Here is a tiny trained network, its code and every weight. The questions are about switching its units off for an input and a class, where a switched-off unit gives its printed mean instead of its output.

import numpy as np


def w(rows, s, z=0):
    codes = np.array(rows[::2]) - 128.0
    scale = np.full(codes.shape[1], s)
    scale[-1] = z or s
    return codes * scale


def f(y):
    return y / 2 * (1 + np.tanh(0.7978845608 * (y + 0.044715 * y**3)))


def log_softmax(a):
    a = a - a.max(-1, keepdims=True)
    return a - np.log(np.exp(a).sum(-1, keepdims=True))


def net(x, mask):
    res = np.array(x, float).reshape(1, 6) / 4 @ E
    y = f(res @ A[0][:, :-1].T + A[0][:, -1])
    res = res + np.where(mask, y, B[0][:, -1]) @ B[0][:, :-1]
    return log_softmax(res[-1] @ U[:, :-1].T + U[:, -1])


A, B = {}, {}
E = w([
[136,192,64,254,130,58,80,94,186],'x0',
[77,144,146,221,126,139,203,112,87],'x1',
[117,224,72,167,111,175,111,40,55],'x2',
[161,136,184,110,208,155,78,71,140],'x3',
[235,117,145,119,96,36,133,150,80],'x4',
[63,92,98,35,161,96,140,160,168],'x5',
],0.009)
A[0] = w([
[44,128,112,149,132,162,92,82,183,197],'n1',
[158,123,147,123,120,55,126,162,113,190],'n2',
[61,136,69,113,98,143,185,117,139,179],'n3',
[160,79,130,210,162,107,147,100,209,131],'n4',
[99,114,91,141,113,54,118,167,130,244],'n5',
[131,132,92,193,95,138,132,101,130,156],'n6',
[50,66,132,35,79,153,159,164,132,237],'n7',
[163,148,141,33,181,57,89,151,186,214],'n8',
[101,148,87,128,127,88,124,144,186,206],'n9',
[146,72,160,134,126,139,158,154,70,213],'n10',
[156,128,163,129,196,200,106,147,93,49],'n11',
[102,104,118,138,73,245,133,76,144,149],'n12',
[77,139,76,112,93,78,187,140,107,48],'n13',
[132,137,156,160,130,159,179,159,80,162],'n14',
[153,194,177,151,148,142,147,67,148,199],'n15',
[105,204,114,71,163,129,69,117,184,254],'n16',
[104,88,122,32,126,100,151,185,133,94],'n17',
],0.011,0.0023)
B[0] = w([
[77,119,114,160,196,165,210,1,77,203],'n1',
[176,106,157,203,144,205,164,107,129,174],'n2',
[143,133,95,87,181,146,170,192,177,182],'n3',
[107,111,142,221,122,75,188,219,182,178],'n4',
[140,181,120,179,188,170,218,114,160,175],'n5',
[104,186,65,150,66,109,104,96,99,189],'n6',
[132,161,195,88,139,85,70,164,190,250],'n7',
[168,155,152,92,122,132,72,111,181,217],'n8',
[99,148,116,164,193,187,178,110,107,172],'n9',
[121,132,83,102,80,103,119,117,103,182],'n10',
[115,84,61,144,146,157,144,99,82,167],'n11',
[102,180,92,132,176,126,112,99,127,189],'n12',
[164,119,137,178,140,139,153,118,157,163],'n13',
[45,163,85,42,123,73,79,179,159,165],'n14',
[94,51,131,49,97,61,84,132,65,186],'n15',
[198,170,196,96,207,170,109,41,84,194],'n16',
[98,146,163,98,97,73,71,146,193,223],'n17',
],0.0082,0.014)
U = w([
[104,117,146,1,29,36,89,162,126,151],'0',
[126,71,121,193,127,91,215,187,136,80],'1',
[201,74,171,41,165,165,133,103,91,6],'2',
[81,157,74,148,185,147,184,115,97,133],'3',
[180,147,174,119,206,135,136,181,201,234],'4',
],0.0099,0.0013)

Each question gives the input, the list of numbers given to net, and the class t.
The units are the neurons (one row each of A and B). Each row of codes is followed by its name. A weight is (code - 128) times the scale printed after its matrix; where a second scale follows, it is the last column's (A, B and U).
mask holds one flag per neuron, in row order. A switched-off neuron (its flag False) gives its mean, the last column of its row in B, instead of its output. The means were averaged over made-up inputs and are rounded, as every weight is.
A unit's drop is (log p(t) with every unit on - log p(t) with that unit switched off) / (log p(t) with every unit on - log p(t) with every unit switched off).
The circuit of an input: a set's keep is (log p(t) with only the set's units on - log p(t) with every unit switched off) / (log p(t) with every unit on - log p(t) with every unit switched off). Starting from the 12 units with the biggest drops (on a tie, the unit counted first), units are removed one at a time, each time the one whose removal leaves the highest keep (on an exact tie, the one counted first), for as long as the keep stays at least 0.8.
units of the circuit, in order: the units of the circuit, biggest drop first
unit that matters most: the unit with the biggest drop
top k neurons: the k neurons with the biggest drops, biggest first
drop when u is switched off: that unit's drop, to one decimal
input [5,2,8,3,5,0], class 0: units of the circuit, in order => n15
input [2,7,-2,4,0,-4], class 1: units of the circuit, in order => n4; n16
input [-3,2,7,-6,-4,7], class 4: units of the circuit, in order => n7; n3
input [6,5,0,-5,4,3], class 1: units of the circuit, in order => n4; n16
input [5,1,2,6,7,-3], class 0: top 2 neurons => n15; n1
input [-4,-4,8,0,0,8], class 4: units of the circuit, in order => n15; n7
input [-8,0,4,2,-6,8], class 4: units of the circuit, in order => n7; n15
input [1,-7,-5,-7,0,-8], class 1: top 2 neurons => n7; n16
input [-8,2,1,-2,-6,6], class 0: top 2 neurons => n17; n5
input [6,8,2,-3,2,-7], class 1: top 2 neurons => n4; n7
input [5,-5,0,3,-2,0], class 2: top 3 neurons => n16; n7; n17
input [3,4,-1,8,-3,4], class 3: top 3 neurons => n1; n7; n4
input [2,-5,6,-6,7,-4], class 3: top 2 neurons => n4; n7
input [1,-8,8,-2,-2,-3], class 2: units of the circuit, in order => n16
input [2,-6,3,3,7,7], class 4: top 3 neurons => n15; n1; n8
input [2,-7,4,1,-2,7], class 2: top 2 neurons => n16; n4
input [-1,2,-1,-4,3,-3], class 1: top 2 neurons => n7; n17
input [-6,-2,7,-2,0,-2], class 0: top 4 neurons => n1; n5; n9; n2
input [-3,-1,3,-6,6,-4], class 1: top 2 neurons => n7; n17
input [6,8,-5,3,0,4], class 1: unit that matters most => n4
input [-3,-6,8,5,-8,4], class 2: top 2 neurons => n16; n6
input [-5,0,2,-8,-1,-6], class 0: top 2 neurons => n1; n14
input [-1,3,-3,-5,7,-5], class 1: drop when n2 is switched off => 0.2
input [-3,4,2,-1,-2,6], class 4: drop when n7 is switched off => 0.2
input [6,5,-6,0,-8,5], class 3: drop when n1 is switched off => 0.9
input [-5,-7,0,-8,-8,4], class 4: drop when n14 is switched off => 0.0
input [-5,6,0,-3,-3,2], class 0: unit that matters most => n14
